Below is a small trained network, with its code and all its weights. Each question gives an input and a target symbol and asks what happens when units are switched off, that is, made to give their printed mean instead of their output.

import numpy as np


def w(rows, s, z=0):
    codes = np.array(rows[::2]) - 128.0
    scale = np.full(codes.shape[1], s)
    scale[-1] = z or s
    return codes * scale


def norm(h):
    return h / np.sqrt((h * h).mean(-1, keepdims=True) + 1e-5)


def softmax(a):
    e = np.exp(a - a.max(-1, keepdims=True))
    return e / e.sum(-1, keepdims=True)


def log_softmax(a):
    a = a - a.max(-1, keepdims=True)
    return a - np.log(np.exp(a).sum(-1, keepdims=True))


def net(x, mask):
    ids = ['αγδεηθμσψ'.index(c) for c in x.split()]
    T = len(ids)
    res = E[ids] + P[:T]
    u = 0
    for l in range(3):
        r = norm(res)
        for j in range(3):
            rows = slice(3 * j, 3 * j + 3)
            q, k, v = (r @ M[l][rows].T for M in (Q, K, V))
            z = softmax(np.where(np.tri(T) > 0, q @ k.T / 3**0.5, -1e9)) @ v
            o = O[l][rows]
            res = res + np.where(mask[u + j], z, o[:, -1]) @ o[:, :-1]
        u += 3
    return log_softmax(norm(res)[-1] @ U[:, :-1].T + U[:, -1])


Q, K, V, O = {}, {}, {}, {}
E = w([
[153,249,129],'α',
[83,195,239],'γ',
[147,209,70],'δ',
[93,193,176],'ε',
[95,65,39],'η',
[41,133,203],'θ',
[105,27,90],'μ',
[187,149,238],'σ',
[136,140,40],'ψ',
],0.0014)
P = w([
[129,135,142],'0',
[127,7,171],'1',
[182,171,40],'2',
[91,122,92],'3',
[124,105,122],'4',
[165,73,155],'5',
[140,109,131],'6',
[134,111,131],'7',
[134,104,133],'8',
[110,112,165],'9',
],0.0017)
Q[0] = w([
[226,107,165],'0.h1',
[182,73,189],'0.h1',
[119,96,185],'0.h1',
[215,161,113],'0.h2',
[23,117,138],'0.h2',
[23,100,130],'0.h2',
[180,81,235],'0.h3',
[201,173,19],'0.h3',
[86,112,255],'0.h3',
],0.0038)
K[0] = w([
[51,136,184],'0.h1',
[18,194,158],'0.h1',
[94,162,110],'0.h1',
[94,104,199],'0.h2',
[166,203,24],'0.h2',
[146,175,39],'0.h2',
[94,155,209],'0.h3',
[220,129,1],'0.h3',
[19,188,249],'0.h3',
],0.004)
V[0] = w([
[35,81,172],'0.h1',
[40,200,149],'0.h1',
[112,85,96],'0.h1',
[101,5,178],'0.h2',
[181,184,51],'0.h2',
[186,111,100],'0.h2',
[146,174,132],'0.h3',
[214,111,45],'0.h3',
[161,120,110],'0.h3',
],0.0032)
O[0] = w([
[60,188,87,160],'0.h1',
[163,119,49,255],'0.h1',
[122,165,159,109],'0.h1',
[5,174,119,30],'0.h2',
[216,110,169,155],'0.h2',
[120,115,179,77],'0.h2',
[155,88,108,157],'0.h3',
[76,91,181,19],'0.h3',
[103,113,153,86],'0.h3',
],0.003,0.00045)
Q[1] = w([
[16,84,185],'1.h1',
[22,90,224],'1.h1',
[255,211,50],'1.h1',
[2,207,92],'1.h2',
[74,154,172],'1.h2',
[185,116,200],'1.h2',
[122,106,120],'1.h3',
[85,188,136],'1.h3',
[89,88,170],'1.h3',
],0.0032)
K[1] = w([
[185,235,109],'1.h1',
[203,217,74],'1.h1',
[62,2,177],'1.h1',
[222,78,137],'1.h2',
[114,51,111],'1.h2',
[64,128,126],'1.h2',
[158,116,122],'1.h3',
[77,164,87],'1.h3',
[140,108,89],'1.h3',
],0.0042)
V[1] = w([
[156,126,227],'1.h1',
[143,78,139],'1.h1',
[167,194,132],'1.h1',
[139,227,84],'1.h2',
[39,117,90],'1.h2',
[215,13,52],'1.h2',
[93,13,4],'1.h3',
[51,109,184],'1.h3',
[107,30,11],'1.h3',
],0.003)
O[1] = w([
[71,82,64,10],'1.h1',
[52,107,124,121],'1.h1',
[122,170,75,136],'1.h1',
[94,85,181,226],'1.h2',
[198,125,186,123],'1.h2',
[6,215,134,248],'1.h2',
[172,223,209,241],'1.h3',
[237,107,96,2],'1.h3',
[164,253,235,245],'1.h3',
],0.0025,0.00075)
Q[2] = w([
[254,87,92],'2.h1',
[214,52,79],'2.h1',
[239,65,81],'2.h1',
[128,208,92],'2.h2',
[199,208,139],'2.h2',
[14,60,80],'2.h2',
[113,80,116],'2.h3',
[157,174,107],'2.h3',
[126,76,142],'2.h3',
],0.0061)
K[2] = w([
[15,211,125],'2.h1',
[35,225,193],'2.h1',
[2,244,178],'2.h1',
[46,62,216],'2.h2',
[13,155,158],'2.h2',
[222,83,122],'2.h2',
[147,175,140],'2.h3',
[69,103,143],'2.h3',
[162,170,89],'2.h3',
],0.0057)
V[2] = w([
[168,118,4],'2.h1',
[221,127,115],'2.h1',
[85,77,172],'2.h1',
[191,159,116],'2.h2',
[92,98,164],'2.h2',
[93,57,128],'2.h2',
[142,70,125],'2.h3',
[141,163,122],'2.h3',
[132,221,130],'2.h3',
],0.0035)
O[2] = w([
[71,4,186,153],'2.h1',
[203,60,140,221],'2.h1',
[129,219,168,33],'2.h1',
[168,131,76,167],'2.h2',
[102,117,175,104],'2.h2',
[83,168,227,40],'2.h2',
[166,155,185,53],'2.h3',
[141,125,84,170],'2.h3',
[112,86,24,247],'2.h3',
],0.0027,0.0011)
U = w([
[161,72,48,81],'α',
[75,42,80,61],'γ',
[244,49,203,139],'δ',
[116,128,40,253],'ε',
[171,213,248,174],'η',
[71,242,13,112],'θ',
[36,232,254,115],'μ',
[57,34,87,55],'σ',
[118,119,238,161],'ψ',
],0.0052,0.0019)

Each question gives the input, a string of symbols that net reads in full, and the target symbol t.
The units are the heads (3 rows each of Q, K, V and O). Each row of codes is followed by its name. A weight is (code - 128) times the scale printed after its matrix; where a second scale follows, it is the last column's (O and U).
mask holds one flag per head, layer by layer. A switched-off head (its flag False) gives its mean, the last column of its rows in O, instead of its output. The means were averaged over made-up inputs and are rounded, as every weight is.
A unit's drop is (log p(t) with every unit on - log p(t) with that unit switched off) / (log p(t) with every unit on - log p(t) with every unit switched off).
The circuit of an input: a set's keep is (log p(t) with only the set's units on - log p(t) with every unit switched off) / (log p(t) with every unit on - log p(t) with every unit switched off). Starting from all 9 units, units are removed one at a time, each time the one whose removal leaves the highest keep (on an exact tie, the one counted first), for as long as the keep stays at least 0.8.
circuit, biggest first: the units of the circuit, biggest drop first
unit that matters most: the unit with the biggest drop
which heads matter: for each layer, one digit per head in row order, 1 if its drop is at least 0.15 and else 0, layers parted by /
drop of u: that unit's drop, to one decimal
input ψ ψ γ η θ η, target μ: unit that matters most : 0.h2
input η ψ γ η ψ ε ε, target δ: circuit, biggest first : 1.h2, 0.h1, 0.h2
input η δ ε θ μ, target δ: circuit, biggest first : 1.h2, 2.h3, 0.h1, 0.h3
input μ δ δ ε ε η μ δ, target η: circuit, biggest first : 1.h2, 0.h2, 2.h2
input ψ η ε ψ θ η α, target μ: circuit, biggest first : 0.h3, 2.h2
input η δ ψ ε η, target δ: circuit, biggest first : 1.h2, 0.h1, 2.h3, 0.h2
input η θ μ ε ε δ ε δ ψ α, target δ: circuit, biggest first : 1.h2, 0.h2
input ε μ ε ε θ μ, target θ: circuit, biggest first : 1.h3, 2.h1, 0.h1
input η δ δ α σ δ ψ, target δ: circuit, biggest first : 0.h1, 0.h2
input η δ α ε μ η γ ψ η ε, target δ: which heads matter : 000 / 011 / 000
input ε α σ ε α σ σ, target θ: which heads matter : 000 / 011 / 100
input η η α δ η ε θ, target δ: which heads matter : 111 / 011 / 001
input η γ μ δ, target δ: circuit, biggest first : 1.h2, 0.h1, 0.h3, 0.h2
input ε σ δ α ψ ψ ε μ α μ, target θ: which heads matter : 100 / 010 / 100
input ε ψ α ψ δ ψ, target θ: circuit, biggest first : 2.h1, 1.h2, 0.h3
input ε θ ψ γ ε μ θ, target θ: circuit, biggest first : 0.h3
input ψ η ε η ψ ε η ψ η ψ, target μ: which heads matter : 011 / 000 / 000
input ε σ μ δ ε γ, target θ: which heads matter : 000 / 000 / 100
input ε μ σ, target θ: drop of 0.h3 : 0.1
input ε μ ψ η ψ γ η, target θ: unit that matters most : 2.h3
input α μ μ σ σ ψ δ α ψ ε, target θ: drop of 1.h2 : 0.8
input ψ ε ψ θ δ, target μ: drop of 0.h3 : 0.3
